Table B holds the same points as the rows below and some others, measured another way and shuffled. Each row below is followed by which row of B it is.
B:
0: [  73    3   36 -161  -88   18  -43  217  135  103   69 -253 -209   21
   -1   14   -1  -93 -185 -166  115   73 -183   24    5   20  -61  306]
1: [ 123    1  145  178 -181 -348    4  -45 -188  -32   19  120   82 -173
  -79 -126  -23 -231  131   15   21 -195  253  265   84  307 -101 -154]
2: [   6  523  212 -226 -214  190  135  208  489 -178   66 -135  -80  113
  -65   65  196 -241 -315 -195    6  161 -409 -162  255 -129 -149   55]
3: [ 130  -72 -198 -329  -37  228  123 -114   41 -146  171   81  140  249
  299  191 -106 -102   58  -80 -345 -135  201 -135  -96  258  -71  -45]
4: [ -39  270   21 -184  -54  309   31   94 -118  -11  218 -120  -58   18
  129   43 -156  -56  -87  -75  188  144 -100  -26   27  -20    1  234]
5: [  94 -435 -299 -268  324 -134  -54 -142 -245  209   92  -56  -93  305
  455  371 -205  147  242  -49 -350  -17  401 -131 -296   37  -87  -36]
6: [ -11   12  208  212   49 -341  -17 -127 -353   66   91  325  209 -191
  -15 -114 -152 -143  134  -97  -27  -35  266  331  -32   55  -72 -100]
7: [ -31 -180  -78  -76  322 -176 -188  112 -306  397   53 -250 -402   54
  180  159 -226  211   13 -132  150  259   26    3 -190 -236  -18  329]
8: [ 142  -25  129  159 -191 -318   43  -68 -180  -38    2  126   33 -208
  -60 -140  -40 -223  155    7   49 -213  235  225   64  332  -95 -146]
9: [ 145 -166   12  218   -4 -579  -80  -71 -364  155 -107  -58 -252 -149
   13    3  -74  -27  295  109   98 -148  374  162   19  241 -108 -206]
10: [ 109  274  214   97 -406    7  156  -70  -61 -300  140  269  326 -218
 -115 -231  -11 -406   37   -3   41 -252  143  265  184  425  -76 -150]
11: [ 172 -115 -339  -31  318 -381 -239   96  -94  213 -159 -128 -590  309
    2  166  -94  292  -43  -92 -322   78  178 -142  -37   59  -44   82]
12: [  95   54  179  129 -218 -183  103 -111 -173 -109   78  245  205 -231
  -42 -175  -70 -282  119  -42   25 -202  206  261   49  304  -81 -124]
13: [ 111 -105  158  187  -83 -451   -2  -70 -182   66  -29  137    9 -200
  -57 -110  -36 -175  151  -54   12 -146  229  251    9  204 -117 -123]
14: [ 143  -66  145  222  -95 -587 -113   52 -113   79  -60    5  -48  -85
 -149  -72   79 -177   80   10  -41 -150  255  285  121  226 -136 -169]
15: [ -73  367   80 -132  137  -52  -89  199   37  110   71 -259 -256  216
   67  238   42   38 -130  -58   50  315 -127 -127  160 -313 -101   40]
16: [ 120 -422 -169 -485  -47  400  315 -312    9 -123  269  206  395  116
  578  230 -226 -213  225 -165 -337 -235  254 -138 -369  271  -91  -13]
17: [  98   96 -300  -95  250 -134 -167   54 -129   54   -8  -23 -318  356
   73  187 -115  205  -48  -42 -343   94  205 -135   28   52  -27    5]
18: [  60  254  133  193 -152 -257  -44  -24 -298 -105   95  146  162  -80
  -87  -86  -36 -200  107  105   13 -119  312  275  203  257  -68 -225]
19: [ 151  195 -248  -63  142 -161 -139  122  114   -5 -107    0 -435  300
 -116   57  -27  157 -208 -151 -353   72    3 -154   99   97  -42   71]
20: [  69 -175  192  109 -101 -206  162 -220 -223    7   56  342  185 -342
   61 -174 -180 -239  205 -164   44 -177  184  244 -153  212  -81  -42]
21: [ 234 -221 -223 -289  -52 -138  -17   62  253  -29    7 -208  -98  383
  183  283  127  -92    8  -23 -425 -177  207 -136    8  275 -161 -126]
22: [   8  430  153  157 -245   50   60  -99 -401 -256  227  286  354 -154
  -35 -155 -142 -262  128  122   88 -132  311  282  213  325  -11 -207]
23: [  15  101  133 -166 -140  167  -50  231  154   26  206  -84  100   21
  -60  -72  -18 -209 -309 -235   43   88 -201  187   15   22  -29  385]
24: [  98 -179  101  173  -39 -356   41 -165 -340   81   -2  205    3 -271
   38 -125 -169 -127  236  -58   74 -163  280  230  -98  230  -73  -76]
25: [ -30  340  191 -100    0  -57 -114  309  298   53   77 -133  -82  174
 -156   42  140 -124 -386 -243  -69  251 -293   61  174 -227  -93  212]
26: [  78  -24 -253 -252  105  355  178 -235 -146 -114  125  332  -30   47
  269   13 -365   58   48 -226 -229  -35   95 -179 -247  180   29  164]
27: [ 162 -167 -118 -145  -52 -150  -49  175   36  214  -92 -499 -618   -8
   90  112  -24   62   13  -29  258    9  -92 -163  -39   94  -83  226]
28: [-125  306  117 -242  115  287  167  -35    0    4  169   33  -56   23
  248  156 -147  -30  -46 -208   95  274 -210 -190  -49 -311  -66  132]
29: [ 141  134 -214  -79  153 -203 -184  158  119   15  -62  -15 -309  361
  -98   97   16  113 -214 -134 -418   67   63  -83  110   84  -58   54]
30: [ 120 -129   84  237   32 -665 -119   -1 -260  177 -105  -46 -185  -90
  -51   13   12  -61  206   55    8  -99  329  211   55  141 -136 -210]
31: [ -13   98  209  131  -94  -49  126 -215 -373 -101  199  431  385 -259
   63 -166 -220 -243  173  -79   21 -115  263  305  -46  180  -40 -100]
32: [  57   67   89 -118  -99  -39 -150  318  167  101  127 -252  -68  107
 -102    3   73 -144 -292 -158   29   87 -146  170   88   16  -59  314]
33: [ 106  254   95 -240 -167   -1  196  141  519  -55 -142 -313 -499   41
   22  127  180 -122 -154 -182  103   98 -427 -374  139  -91 -191   30]
34: [  92  517 -288  -97   45  120 -122   99 -123 -194   65  -15 -234  381
  -24  121  -82  128 -119   94 -270   74  173 -167  264  199   10  -81]
35: [ 109 -374 -319 -151  422 -276 -102 -102 -198  276  -67  -11 -399  247
  287  267 -225  281  138 -148 -327   73  261 -190 -281  -50  -60   67]
36: [  77 -115  -49 -402  -75  363  217 -156  195 -205  291  288  513  231
  331  157  -80 -279  -35 -232 -483 -144  131  -17 -173  192  -95   -3]
37: [ -15   75  143  136  -34  -83  109 -232 -445  -52  151  377  250 -250
  107 -121 -255 -163  231  -40   66  -89  298  233  -55  163  -29 -117]
38: [ 241 -153 -330 -126   92 -136   -9  -14   70   47 -176  -48 -574  133
   41   48 -139  166  -16 -159 -221  -74   38 -252 -103  241  -46  123]
39: [  43  -96  148 -118  100 -295  -84  250  334  265  -65 -257 -323   84
  -43  100  126  -53 -245 -312  -24  197 -291   -8  -31 -255 -154  266]
40: [  41  -83 -203 -259  191  185   66 -161 -139  -23  172  226   92  217
  316  171 -250   40   59 -167 -354   13  209 -103 -207   64  -26   51]
41: [ 109  -88  220  127 -208 -239  132 -127  -82  -65   42  305  213 -291
  -62 -217  -73 -312   96 -152   -6 -225  142  291  -37  284  -98  -56]
42: [ -69  295   38 -184   11  299   24   84 -135    7  218  -81  -53   32
  145   70 -171  -31  -95  -92  178  200 -106  -36   13 -105    2  226]
43: [  41   56  315  238  -76 -473  -90   56  -34   31   48  280  269 -112
 -233 -179   61 -279  -91 -181 -159  -66  132  439  104   96 -117  -63]
44: [   9  349  106 -174 -184  226   11  229  163  -83  171 -181  -32   71
  -35   10   38 -177 -248 -107  109  110 -218   12  164   15  -49  215]
45: [  68  -73  172  148  -83 -241   97 -166 -239   -4   50  329  150 -280
    0 -178 -156 -201  151 -133   19 -142  193  253  -79  201  -68  -51]
46: [  84  163  -42 -148 -127   41  -82  238   12   48   75 -396 -304   82
   19   84    9  -40 -112   19  192   60  -74  -45  129   98  -53  185]
47: [ 135 -152  201  202  -86 -573  -41   -4  -42   94  -74   96   10 -155
 -122  -98   58 -214   83  -98  -64 -157  187  283   34  182 -157 -124]
48: [  67  218  294  125 -308  -64  144  -73  -20 -224  131  378  385 -238
 -142 -261  -17 -407  -31 -128  -26 -186   79  328  122  297  -81  -93]
49: [  44  321  123 -190 -112  -19   68  205  379  -23  -35 -292 -325  123
   -9  146  168 -112 -194 -136   56  156 -319 -218  188 -142 -161   41]
50: [  37  -77  114  172   12 -273   54 -197 -417   57   53  273   79 -264
   72 -112 -220 -110  243  -52   73 -106  295  226  -97  164  -60  -95]
51: [  32  315  190  162 -228 -112   21  -52 -272 -191  171  234  325 -114
  -80 -129  -51 -284   80   70    9 -138  279  311  207  291  -58 -209]
52: [ 141 -269 -291 -234  208 -148  -70  -42  -94  113   38 -109 -163  343
  306  321  -94  107  132  -26 -368  -39  319 -146 -138  114  -95  -64]
53: [  20  491  144 -172 -102  -20   32  254  421  -62  -34 -303 -335  188
  -71  160  223 -106 -262 -117   22  212 -347 -230  284 -189 -161   -2]
54: [ 111  199  170  102 -374   30  183 -124 -173 -258  129  280  271 -285
  -58 -241  -99 -356  114    7  115 -266  172  243  113  444  -48 -125]
55: [ -56  358   -6 -367  -99  766  275 -213   18 -427  458  588  729  176
  274   11 -245 -281 -132 -247 -425  -27   63   20  -71  158   24   59]
56: [ 169  247  213  186 -374 -337   -4  105   86 -193  -11   65  102 -107
 -287 -191  169 -350  -56   21  -34 -229  122  279  309  394 -132 -198]
57: [ 218  -50 -166 -186  -37 -190  -84  164  350  -55  -38 -108 -138  376
  -28  154  156  -84 -193 -129 -477 -100   67  -70   89  224 -135  -23]
58: [  81   46  125  229  -15 -452  -74  -28 -270   60  -19  126  -37 -128
  -93  -85  -52 -104  127    6    7  -77  265  241   84  164  -92 -148]
59: [ 266  -94 -326  -67  117 -295  -96   83  138   86 -249 -132 -693  198
  -66   53  -43  201  -88 -148 -258  -38    3 -245   -9  210  -67  105]
60: [ 244 -462 -160 -394 -123  -29  101  -26  337  -53   86  -94  158  294
  293  261   95 -238   37 -132 -473 -280  198  -77 -152  336 -176  -62]
61: [ 161   46 -132 -267  -83   70   58   24  260 -165   72   33   41  304
  105  153   54 -136 -102 -116 -421 -100   80 -121   48  220 -109  -62]
62: [ -62   99 -105 -153  213   81  -66   35 -384  210  128 -270 -344   63
  293  228 -252  184  121   26  250  244   65 -144  -82 -183   -6  161]
63: [ 215   35 -288  -87   75 -171 -116  111  105    4 -129  -64 -469  253
  -85   41  -40  134 -149 -123 -300  -19   38 -153   49  217  -39  100]
64: [ 186    3 -104 -360 -237  217  134   17  359 -264  166   32  260  314
  152  148  102 -283 -112 -107 -453 -207   87  -76   49  347 -125  -79]
65: [  94   84   89  208  -81 -401  -48  -45 -319    8   -6   65  -49 -119
  -48  -60  -58 -117  189   90   58 -118  318  203  120  242  -91 -212]
66: [  11  286   -4 -138  -15   73  -47  184   -9   43   75 -293 -301   98
   43  118  -29   14 -108  -24  164  164 -115 -104  124  -60  -51  151]
67: [  -1   87 -164 -118  325   -2  -83  -39 -104   52   86  273  -52  264
   95  101 -201  140 -122 -251 -420  165  107  -43 -109  -96   -7  120]
68: [-121  522   89 -277   28  427  259  -77   23 -128  151    5 -131   31
  275  183 -138  -29   -6 -127  160  270 -246 -349   46 -279  -75   12]
69: [ -77    7   86 -217  140  192  108  -31  -75  147  149   -3  -94  -70
  258   96 -215  -10  -17 -258  146  212 -172  -87 -202 -254  -46  276]
70: [  53  358   27 -168 -278  348   -6  221   20 -136  222 -200   -1   28
  -33  -60  -47 -179 -213  -18  195   16 -126   63  178  205    9  261]
71: [ -38   12   26 -146  227 -114  -29   76  -43  253    3 -230 -380   65
  188  212  -94  108   -8 -153  119  263 -123 -156  -96 -303  -98  161]

[-101   85   52  -44  -69  138  -48   19  134 -150  -62 -242 -143  -93
 -124  -27   73  -18   18 -112  -14 -188  234  183  102  -84   37 -221] -> 47
[-146  -25 -113  196  440 -163 -206  -18  100   40   38  280 -108   28
 -125   76   34  -47  -96 -325 -148 -118  151 -128  -69  127  -96   10] -> 70
[-475  176   41  -15  158  142  -82   40  -29  168 -162  -97 -119 -104
  154  -85   80   -8 -411 -231 -202   60  297   20  168  -75  -80 -156] -> 67
[-131    4   63 -180    2   49  -90  144   55 -121 -202  181 -253 -112
 -225  -76   46 -227  -31 -119   36 -301  -97  349   15  -25   42 -319] -> 36
[ -86   69   -1  291   97  114   54  108   -8   48  -44   71  -84   88
   96  -43  -22  152 -184    9  -51   86  141   10   35   53  -18  -99] -> 18
[ 183   73  -69  -58  162  -17   49   75    1  -33   86  266   17  135
 -175  291   -7   36   30  101  119 -103   76   84  -50   57  -79   96] -> 12
[-188   21   31  267  120   25 -157   39   63  -63  -92 -148 -173  -74
  123 -140   17   36 -105 -161 -235  -27  149   21   30  -46   46 -185] -> 53
[  95   -5    8  -80  373 -348 -107   78 -114   45   -7  308  157   12
  183  367 -222   50   12  133 -172  118  -85 -149 -156   63 -139  378] -> 10
[-250  106   57  178  -21  171   30  105  -34   79 -115 -235  -32  -15
  317 -144    2  169 -237  -17 -147  157  237    5  119  -25    6 -125] -> 15
[-186   31    6  568  202   72   19  132  -55  139  -87  101 -105  105
  307 -172  -85  235 -305  -32 -195  255  116 -136    4  101  -19  -89] -> 34
[ 224  -73  -58 -428 -148  -42   -7  181  -13 -165   18  -20  116   25
   77  151   65  -71  297  188  145 -254  -90  281  -66   50   79   38] -> 20
[ -92   13  -54  295  152   45  -81  147  -63   42  -52   62 -105   82
  271 -112   40   88 -172    5 -178   70   41   35  -19   19   51 -107] -> 51
[  -5   28   35  230   74  149  -37   63  203 -215 -102  304 -445   -8
 -595  -90   62 -154  -15 -197  122 -377   13  331    7    7   41 -464] -> 64
[ 568 -216  -58 -484 -420  -99  111  457 -258 -209  -15  -12  314  145
  627   99  -39   46  504  721  183  -86 -514  419 -209   94  257  176] -> 26
[ 135  -12   22   22  -38  -23  -38  121  -17 -143  -17 -145   24    7
  210   65  -34   89  126  185  -90  -22    5  113  -40  -41   79   11] -> 49
[  28   -3  -57 -254   20  -31  -51  105   21  -66    5   17   41    6
   19  115   64  -55   96    5   46 -178   56  151  -11   37    3    6] -> 45
[ 476  -16 -175 -110    7  -38  106    8  144 -191  320  -29  230  233
 -198  408   53  175  421  167  258 -206  237    3  -87  142  -43  250] -> 27
[  85  126  135    2   87   45  126   94   28  -82 -130  380 -171   -3
 -399  210 -167  -21  -71  109  148  -95  -39  213   -4    5  -97 -106] -> 2
[  60   61   75  129   -5   45    1   28   92 -158  -21 -168  -62  -25
  -36   73  -61  115   73   47  -45  -46  168   65   23  -46   16  -64] -> 21
[-49  10  36  29 100 -45 -63 104  14 -52 -94  94 -87 -36  23  24 -45 -11
 -25 -21 -69 -64  -1  99 -25  19  -3 -71] -> 44
[-143  106  131  -51  -59  118  -29   56   78 -126 -154 -153 -169 -138
 -103  -24  -13  -38  -55  -58  -43 -130  137  207   97 -109   20 -235] -> 32
[ 203   37  -33 -104  133 -133   37  123 -102   -3   51  160  170  108
  164  317 -108  110   69  259   -1   65  -12    0  -91   53  -68  270] -> 3
[  89   37   90   -7 -321  182  160  142   21 -136  -45 -400   86    5
  242  -39  -47  222  127  225   68   32  161  138   79  -15   82  -77] -> 30
[   5   16   38  273  123  -16 -128   67   38 -135  -66  -30 -173  -29
   54  -24  -34   40   -7    3 -189  -37   35   79  -36  -74   69 -129] -> 56
[-274  112  -57  161  186  120  -42  -78  173   51   53 -126  -68    8
 -133    1  105   95 -170 -347  -45  -61  485 -122  127   59 -112  -96] -> 52
[-181  131   71  112   79   93  -23  -32  114  -41  -46 -206  -84  -77
  -67   36  -16   99 -113 -155  -96  -17  341  -20  112  -48  -60  -97] -> 14
[ -56  183  -18 -228    8  120  160  -15   56   71   92 -158  195   59
  -42  276   14  174  -53   -4  131   23  437  -62  133   48 -166  164] -> 35
[131   1 -92 -61  74  -6  72 151 -43  18  51 216  82 149  51 152   3  69
  28 125 111 -42  18  70 -55 133 -33  86] -> 4
[-231   87   50 -128  -70  146   24  120   -9   33 -137 -129  -52  -63
  132  -79   49    5 -155  -50  -24  -33  157  152  113  -17   -2 -156] -> 6
[ -52   90   72  190  -49  173   50  105   26  -75  -93  -87 -144    4
   25  -71  -16   98  -97   55  -29   -2  128  144   66  -41   40 -204] -> 19
[ -14  -30 -125  -53  -31   42  114  126   -1   98   97 -105  241  148
  297   31   48  215   38   13   92   54  233  -98   20  218  -46  134] -> 62
[ -79  -27 -123  135  -37  261   50  158  144  -55  -21  235 -276  131
 -316 -230  224  -89  -60 -223  228 -336  100  296   49  168   64 -443] -> 42
[ -80  -30  -16 -312   40 -157  -44  102  -54   52  -25 -132  252  -48
  365  135  -55   71   70   16  -75   37   94  -70  -12  102  -54  233] -> 50
